Below is a small trained network, with its code and all its weights. Each question gives an input and a class and asks what happens when units are switched off, that is, made to give their printed mean instead of their output.

import numpy as np


def w(rows, s, z=0):
    codes = np.array(rows[::2]) - 128.0
    scale = np.full(codes.shape[1], s)
    scale[-1] = z or s
    return codes * scale


def norm(h):
    return h / np.sqrt((h * h).mean(-1, keepdims=True) + 1e-5)


def f(y):
    return np.maximum(y, 0)


def log_softmax(a):
    a = a - a.max(-1, keepdims=True)
    return a - np.log(np.exp(a).sum(-1, keepdims=True))


def net(x, mask):
    res = np.array(x, float).reshape(1, 3) / 4 @ E
    u = 0
    for l in range(3):
        y = f(norm(res) @ A[l][:, :-1].T + A[l][:, -1])
        res = res + np.where(mask[u : u + 16], y, B[l][:, -1]) @ B[l][:, :-1]
        u += 16
    return log_softmax(norm(res)[-1] @ U[:, :-1].T + U[:, -1])


A, B = {}, {}
E = w([
[52,118,44],'x0',
[14,177,191],'x1',
[142,255,68],'x2',
],0.0065)
A[0] = w([
[68,138,124,104],'0.n1',
[78,47,35,83],'0.n2',
[201,85,27,3],'0.n3',
[169,186,97,92],'0.n4',
[229,162,189,63],'0.n5',
[176,177,167,107],'0.n6',
[80,5,82,161],'0.n7',
[199,74,43,41],'0.n8',
[156,101,58,64],'0.n9',
[144,176,86,101],'0.n10',
[164,124,153,109],'0.n11',
[107,101,173,93],'0.n12',
[79,137,16,75],'0.n13',
[49,144,119,151],'0.n14',
[157,90,53,48],'0.n15',
[89,179,24,117],'0.n16',
],0.014,0.004)
B[0] = w([
[88,169,184,177],'0.n1',
[20,80,67,211],'0.n2',
[160,89,252,206],'0.n3',
[202,124,109,182],'0.n4',
[44,31,66,202],'0.n5',
[74,97,60,175],'0.n6',
[213,159,9,253],'0.n7',
[166,106,242,211],'0.n8',
[127,100,199,175],'0.n9',
[190,122,119,177],'0.n10',
[115,90,118,159],'0.n11',
[108,153,54,173],'0.n12',
[25,40,71,207],'0.n13',
[63,199,183,209],'0.n14',
[131,109,204,177],'0.n15',
[175,143,13,220],'0.n16',
],0.022,0.0072)
A[1] = w([
[190,103,113,86],'1.n1',
[144,157,99,26],'1.n2',
[190,197,168,7],'1.n3',
[139,71,81,109],'1.n4',
[200,118,53,124],'1.n5',
[162,153,75,7],'1.n6',
[89,157,169,100],'1.n7',
[98,85,129,32],'1.n8',
[75,9,129,25],'1.n9',
[106,98,165,126],'1.n10',
[172,130,210,166],'1.n11',
[65,156,172,24],'1.n12',
[172,220,156,212],'1.n13',
[143,149,117,34],'1.n14',
[149,124,148,65],'1.n15',
[104,56,169,67],'1.n16',
],0.013,0.0013)
B[1] = w([
[190,136,176,171],'1.n1',
[162,123,176,147],'1.n2',
[129,106,112,131],'1.n3',
[75,230,93,225],'1.n4',
[152,224,163,207],'1.n5',
[156,155,174,165],'1.n6',
[145,75,182,150],'1.n7',
[90,127,91,168],'1.n8',
[2,229,25,254],'1.n9',
[119,116,98,158],'1.n10',
[166,58,227,164],'1.n11',
[169,52,193,158],'1.n12',
[54,113,133,145],'1.n13',
[120,144,141,133],'1.n14',
[154,107,156,139],'1.n15',
[114,144,60,193],'1.n16',
],0.017,0.0077)
A[2] = w([
[124,89,141,52],'2.n1',
[124,156,196,214],'2.n2',
[118,68,158,76],'2.n3',
[84,157,104,200],'2.n4',
[221,199,196,142],'2.n5',
[67,161,214,223],'2.n6',
[119,29,138,228],'2.n7',
[61,173,216,161],'2.n8',
[43,166,142,250],'2.n9',
[111,165,144,90],'2.n10',
[172,150,22,210],'2.n11',
[200,173,105,64],'2.n12',
[249,232,91,101],'2.n13',
[129,114,237,210],'2.n14',
[96,149,159,44],'2.n15',
[39,62,144,65],'2.n16',
],0.013,0.0014)
B[2] = w([
[107,129,148,144],'2.n1',
[90,126,120,158],'2.n2',
[93,111,168,159],'2.n3',
[170,102,160,229],'2.n4',
[136,152,80,163],'2.n5',
[129,77,168,182],'2.n6',
[85,132,208,178],'2.n7',
[142,70,171,182],'2.n8',
[191,66,144,249],'2.n9',
[119,107,137,152],'2.n10',
[158,121,225,254],'2.n11',
[175,180,122,163],'2.n12',
[208,254,168,204],'2.n13',
[31,111,160,182],'2.n14',
[142,102,137,147],'2.n15',
[181,208,153,210],'2.n16',
],0.022,0.008)
U = w([
[78,59,252,177],'0',
[45,118,45,2],'1',
[178,216,165,115],'2',
[80,154,174,220],'3',
],0.015,0.00095)

Each question gives the input, the list of numbers given to net, and the class t.
The units are the neurons (one row each of A and B). Each row of codes is followed by its name. A weight is (code - 128) times the scale printed after its matrix; where a second scale follows, it is the last column's (A, B and U).
mask holds one flag per neuron, layer by layer. A switched-off neuron (its flag False) gives its mean, the last column of its row in B, instead of its output. The means were averaged over made-up inputs and are rounded, as every weight is.
A unit's drop is (log p(t) with every unit on - log p(t) with that unit switched off) / (log p(t) with every unit on - log p(t) with every unit switched off).
The circuit of an input: a set's keep is (log p(t) with only the set's units on - log p(t) with every unit switched off) / (log p(t) with every unit on - log p(t) with every unit switched off). Starting from the 12 units with the biggest drops (on a tie, the unit counted first), units are removed one at a time, each time the one whose removal leaves the highest keep (on an exact tie, the one counted first), for as long as the keep stays at least 0.8.
circuit, biggest first: the units of the circuit, biggest drop first
most important unit: the unit with the biggest drop
k most important neurons: the k neurons with the biggest drops, biggest first
top k neurons in layer l: the k neurons of layer l with the biggest drops, biggest first
drop of u: that unit's drop, to one decimal
input [7,3,5], class 1: circuit, biggest first : (0.n13)
input [5,8,6], class 0: 3 most important neurons : (0.n7; 0.n14; 2.n13)
input [-5,-1,-6], class 2: 2 most important neurons : (0.n13; 0.n2)
input [3,0,-4], class 2: top 2 neurons in layer 0 : (0.n7; 0.n5)
input [-7,-6,-2], class 1: circuit, biggest first : (0.n5; 1.n9)
input [4,-4,0], class 0: top 2 neurons in layer 2 : (2.n7; 2.n16)
input [7,6,3], class 1: 4 most important neurons : (0.n13; 0.n16; 0.n8; 0.n3)
input [7,2,-8], class 2: top 2 neurons in layer 0 : (0.n7; 0.n5)
input [-4,-8,7], class 0: 2 most important neurons : (0.n3; 0.n7)
input [7,-8,2], class 0: 2 most important neurons : (0.n3; 0.n8)
input [5,6,2], class 0: 3 most important neurons : (0.n14; 0.n5; 1.n9)
input [8,3,4], class 1: 2 most important neurons : (0.n13; 0.n16)
input [4,-2,-2], class 1: 2 most important neurons : (0.n2; 0.n7)
input [1,-6,5], class 0: most important unit : 0.n3
input [6,8,3], class 0: drop of 0.n14 : 0.2
input [3,-3,-6], class 2: drop of 0.n7 : 1.7
input [8,-4,1], class 1: drop of 0.n13 : 0.9
